Here is a tiny trained network, its code and every weight. The questions are about switching its units off for an input and a class, where a switched-off unit gives its printed mean instead of its output.

import numpy as np


def w(rows, s, z=0):
    codes = np.array(rows[::2]) - 128.0
    scale = np.full(codes.shape[1], s)
    scale[-1] = z or s
    return codes * scale


def f(y):
    return np.maximum(y, 0)


def log_softmax(a):
    a = a - a.max(-1, keepdims=True)
    return a - np.log(np.exp(a).sum(-1, keepdims=True))


def net(x, mask):
    res = np.array(x, float).reshape(1, 6) / 4 @ E
    y = f(res @ A[0][:, :-1].T + A[0][:, -1])
    res = res + np.where(mask, y, B[0][:, -1]) @ B[0][:, :-1]
    return log_softmax(res[-1] @ U[:, :-1].T + U[:, -1])


A, B = {}, {}
E = w([
[150,158,127,122,139,131,119,124,125,120,115,141],'x0',
[131,137,136,120,136,128,126,102,134,114,113,111],'x1',
[223,114,77,94,205,25,76,206,108,166,160,23],'x2',
[148,135,238,195,202,210,86,139,61,166,191,98],'x3',
[149,135,131,111,131,142,115,132,147,111,124,134],'x4',
[91,235,172,48,87,101,194,140,129,84,255,89],'x5',
],0.0074)
A[0] = w([
[147,22,91,191,168,148,83,131,121,143,4,165,65],'n0',
[126,126,99,116,96,106,117,137,139,121,83,143,54],'n1',
[109,180,159,86,106,97,151,135,116,110,183,120,90],'n2',
[162,96,92,117,181,64,110,139,112,146,135,79,165],'n3',
[119,158,143,107,107,113,147,125,136,119,180,124,108],'n4',
[130,132,141,131,108,105,134,125,118,113,155,133,118],'n5',
[110,175,137,86,117,126,159,129,135,130,185,117,87],'n6',
[129,130,138,125,98,121,111,122,126,111,143,109,97],'n7',
[124,128,208,179,187,179,100,158,97,124,162,101,15],'n8',
[118,126,105,104,99,102,135,136,147,117,130,132,67],'n9',
[92,134,116,127,136,142,139,128,126,135,117,130,134],'n10',
[121,137,136,141,134,111,122,133,116,116,113,142,113],'n11',
[191,110,78,116,203,48,96,171,135,149,152,52,144],'n12',
[120,125,102,117,103,82,136,130,145,111,102,140,21],'n13',
[112,122,28,69,56,59,169,136,159,117,50,133,33],'n14',
[142,134,177,159,177,179,122,126,110,159,153,108,18],'n15',
[122,164,146,106,106,107,150,133,119,108,171,119,106],'n16',
[91,120,130,154,111,146,166,122,140,148,115,134,174],'n17',
[133,129,193,153,174,171,118,141,112,145,141,111,6],'n18',
[105,141,138,134,103,176,156,123,124,123,101,171,175],'n19',
[79,135,160,162,62,218,155,85,137,121,89,206,165],'n20',
],0.012,0.0021)
B[0] = w([
[138,213,99,141,168,160,160,181,168,226,155,7,250],'n0',
[131,117,111,148,123,132,125,91,118,144,150,162,164],'n1',
[131,150,107,137,155,145,144,169,153,186,124,65,192],'n2',
[131,139,159,93,103,100,110,169,113,67,86,138,201],'n3',
[134,161,116,152,149,123,137,133,132,167,99,75,173],'n4',
[153,160,120,119,148,147,116,124,143,116,112,114,146],'n5',
[130,132,117,137,144,155,126,180,159,181,140,65,183],'n6',
[129,154,120,145,135,119,131,141,107,152,112,136,139],'n7',
[148,69,94,132,146,113,131,35,142,133,161,189,204],'n8',
[146,123,114,141,134,139,131,102,127,134,154,155,158],'n9',
[157,149,125,109,125,142,104,134,139,103,103,152,143],'n10',
[113,128,134,135,114,118,145,119,131,141,132,118,133],'n11',
[64,116,184,102,64,128,136,170,106,40,68,150,237],'n12',
[142,107,126,135,141,138,113,92,134,122,161,156,164],'n13',
[153,71,121,160,161,134,114,22,111,148,193,206,233],'n14',
[137,96,98,143,133,127,119,63,127,136,161,178,184],'n15',
[144,169,109,150,141,151,127,147,137,166,100,95,175],'n16',
[149,142,148,104,124,120,100,154,138,93,106,149,166],'n17',
[145,119,101,146,121,120,125,74,122,142,172,193,180],'n18',
[96,110,147,108,118,99,130,135,113,87,92,100,186],'n19',
[103,112,174,89,79,91,119,203,91,39,81,140,246],'n20',
],0.014,0.016)
U = w([
[49,127,207,66,40,64,103,185,83,35,57,161,179],'0',
[124,227,81,164,174,170,159,176,168,215,128,43,198],'1',
[148,51,83,173,142,103,93,10,106,134,207,254,9],'2',
],0.0075,0.0014)

Each question gives the input, the list of numbers given to net, and the class t.
The units are the neurons (one row each of A and B). Each row of codes is followed by its name. A weight is (code - 128) times the scale printed after its matrix; where a second scale follows, it is the last column's (A, B and U).
mask holds one flag per neuron, in row order. A switched-off neuron (its flag False) gives its mean, the last column of its row in B, instead of its output. The means were averaged over made-up inputs and are rounded, as every weight is.
A unit's drop is (log p(t) with every unit on - log p(t) with that unit switched off) / (log p(t) with every unit on - log p(t) with every unit switched off).
The circuit of an input: a set's keep is (log p(t) with only the set's units on - log p(t) with every unit switched off) / (log p(t) with every unit on - log p(t) with every unit switched off). Starting from the 12 units with the biggest drops (on a tie, the unit counted first), units are removed one at a time, each time the one whose removal leaves the highest keep (on an exact tie, the one counted first), for as long as the keep stays at least 0.8.
circuit, biggest first: the units of the circuit, biggest drop first
top k neurons: the k neurons with the biggest drops, biggest first
drop of u: that unit's drop, to one decimal
input [-5,4,4,7,7,6], class 2: circuit, biggest first : n8
input [-6,3,1,7,-1,6], class 2: top 2 neurons : n0; n8
input [-6,-8,-5,7,6,2], class 2: top 2 neurons : n8; n12
input [-5,-5,5,-7,-6,-1], class 2: top 2 neurons : n14; n20
input [-8,6,2,8,-6,-6], class 2: top 2 neurons : n8; n15
input [4,6,-5,1,4,-6], class 1: top 3 neurons : n0; n12; n3
input [-6,4,7,6,3,-5], class 0: top 3 neurons : n12; n3; n14
input [0,-4,-3,1,8,-4], class 1: top 3 neurons : n0; n12; n3
input [-1,4,6,3,5,6], class 0: top 3 neurons : n12; n0; n3
input [5,-6,2,3,0,1], class 2: top 2 neurons : n20; n0
input [5,2,8,8,-1,8], class 0: top 2 neurons : n12; n0
input [-7,3,5,5,5,1], class 0: top 3 neurons : n12; n14; n3
input [-6,6,2,6,-8,1], class 2: drop of n13 : 0.0
input [-7,-6,-3,-5,2,-7], class 1: circuit, biggest first : n0
input [-2,-1,3,-7,7,-4], class 2: drop of n14 : 2.1
input [-7,5,6,3,2,-5], class 0: drop of n12 : 5.9
